Here is a tiny trained network, its code and every weight. The questions are about switching its units off for an input and a class, where a switched-off unit gives its printed mean instead of its output.

import numpy as np


def w(rows, s, z=0):
    codes = np.array(rows[::2]) - 128.0
    scale = np.full(codes.shape[1], s)
    scale[-1] = z or s
    return codes * scale


def f(y):
    return np.maximum(y, 0)


def log_softmax(a):
    a = a - a.max(-1, keepdims=True)
    return a - np.log(np.exp(a).sum(-1, keepdims=True))


def net(x, mask):
    res = np.array(x, float).reshape(1, 6) / 4 @ E
    y = f(res @ A[0][:, :-1].T + A[0][:, -1])
    res = res + np.where(mask, y, B[0][:, -1]) @ B[0][:, :-1]
    return log_softmax(res[-1] @ U[:, :-1].T + U[:, -1])


A, B = {}, {}
E = w([
[184,193,199],'x0',
[128,129,128],'x1',
[128,128,128],'x2',
[131,254,47],'x3',
[128,129,128],'x4',
[27,173,172],'x5',
],0.0097)
A[0] = w([
[40,141,165,150],'neuron 1',
[110,176,22,133],'neuron 2',
[100,108,142,41],'neuron 3',
[95,103,64,191],'neuron 4',
[101,61,130,211],'neuron 5',
[136,231,74,87],'neuron 6',
[186,210,160,94],'neuron 7',
[196,168,239,97],'neuron 8',
[144,168,124,89],'neuron 9',
[3,205,165,90],'neuron 10',
[90,101,146,24],'neuron 11',
[51,136,198,183],'neuron 12',
[116,62,143,254],'neuron 13',
[113,59,147,239],'neuron 14',
[74,117,119,152],'neuron 15',
[180,101,122,144],'neuron 16',
[150,188,118,54],'neuron 17',
[128,164,68,169],'neuron 18',
[69,148,163,167],'neuron 19',
],0.018,0.0037)
B[0] = w([
[72,58,136,202],'neuron 1',
[196,123,4,242],'neuron 2',
[91,113,132,146],'neuron 3',
[107,89,68,196],'neuron 4',
[110,180,192,200],'neuron 5',
[101,235,83,245],'neuron 6',
[142,208,177,201],'neuron 7',
[173,6,111,206],'neuron 8',
[137,168,134,162],'neuron 9',
[2,218,102,247],'neuron 10',
[74,113,137,154],'neuron 11',
[106,36,124,206],'neuron 12',
[115,159,214,207],'neuron 13',
[109,158,217,209],'neuron 14',
[88,125,147,171],'neuron 15',
[109,157,165,176],'neuron 16',
[119,191,142,179],'neuron 17',
[173,129,60,204],'neuron 18',
[89,74,111,186],'neuron 19',
],0.038,0.014)
U = w([
[59,219,164,255],'0',
[210,128,47,129],'1',
[61,112,175,59],'2',
[79,138,50,17],'3',
[212,76,220,138],'4',
[233,208,144,70],'5',
[90,2,142,109],'6',
],0.0088,0.0071)

Each question gives the input, the list of numbers given to net, and the class t.
The units are the neurons (one row each of A and B). Each row of codes is followed by its name. A weight is (code - 128) times the scale printed after its matrix; where a second scale follows, it is the last column's (A, B and U).
mask holds one flag per neuron, in row order. A switched-off neuron (its flag False) gives its mean, the last column of its row in B, instead of its output. The means were averaged over made-up inputs and are rounded, as every weight is.
A unit's drop is (log p(t) with every unit on - log p(t) with that unit switched off) / (log p(t) with every unit on - log p(t) with every unit switched off).
The circuit of an input: a set's keep is (log p(t) with only the set's units on - log p(t) with every unit switched off) / (log p(t) with every unit on - log p(t) with every unit switched off). Starting from the 12 units with the biggest drops (on a tie, the unit counted first), units are removed one at a time, each time the one whose removal leaves the highest keep (on an exact tie, the one counted first), for as long as the keep stays at least 0.8.
units of the circuit, in order: the units of the circuit, biggest drop first
k most important neurons: the k neurons with the biggest drops, biggest first
drop when u is switched off: that unit's drop, to one decimal
input [-1,1,8,8,8,-1], class 1: units of the circuit, in order -> neuron 2
input [-2,-4,1,-6,-1,2], class 2: 2 most important neurons -> neuron 6; neuron 10
input [-3,-6,-3,-3,4,7], class 2: 2 most important neurons -> neuron 10; neuron 12
input [-4,-6,6,6,7,1], class 3: 3 most important neurons -> neuron 6; neuron 10; neuron 8
input [-5,6,-2,1,-2,4], class 3: 2 most important neurons -> neuron 10; neuron 8
input [0,4,1,-4,-4,7], class 2: 3 most important neurons -> neuron 10; neuron 2; neuron 8
input [-6,-2,0,1,-7,-8], class 1: 2 most important neurons -> neuron 10; neuron 4
input [2,-2,2,-5,-5,-8], class 4: 2 most important neurons -> neuron 10; neuron 6
input [7,-2,7,0,1,1], class 6: 2 most important neurons -> neuron 8; neuron 2
input [4,-5,6,6,-5,-8], class 5: drop when neuron 7 is switched off -> 0.1
input [-3,5,-1,-4,3,8], class 2: drop when neuron 12 is switched off -> 0.2
input [1,-7,-4,-6,-4,8], class 6: drop when neuron 12 is switched off -> 0.7
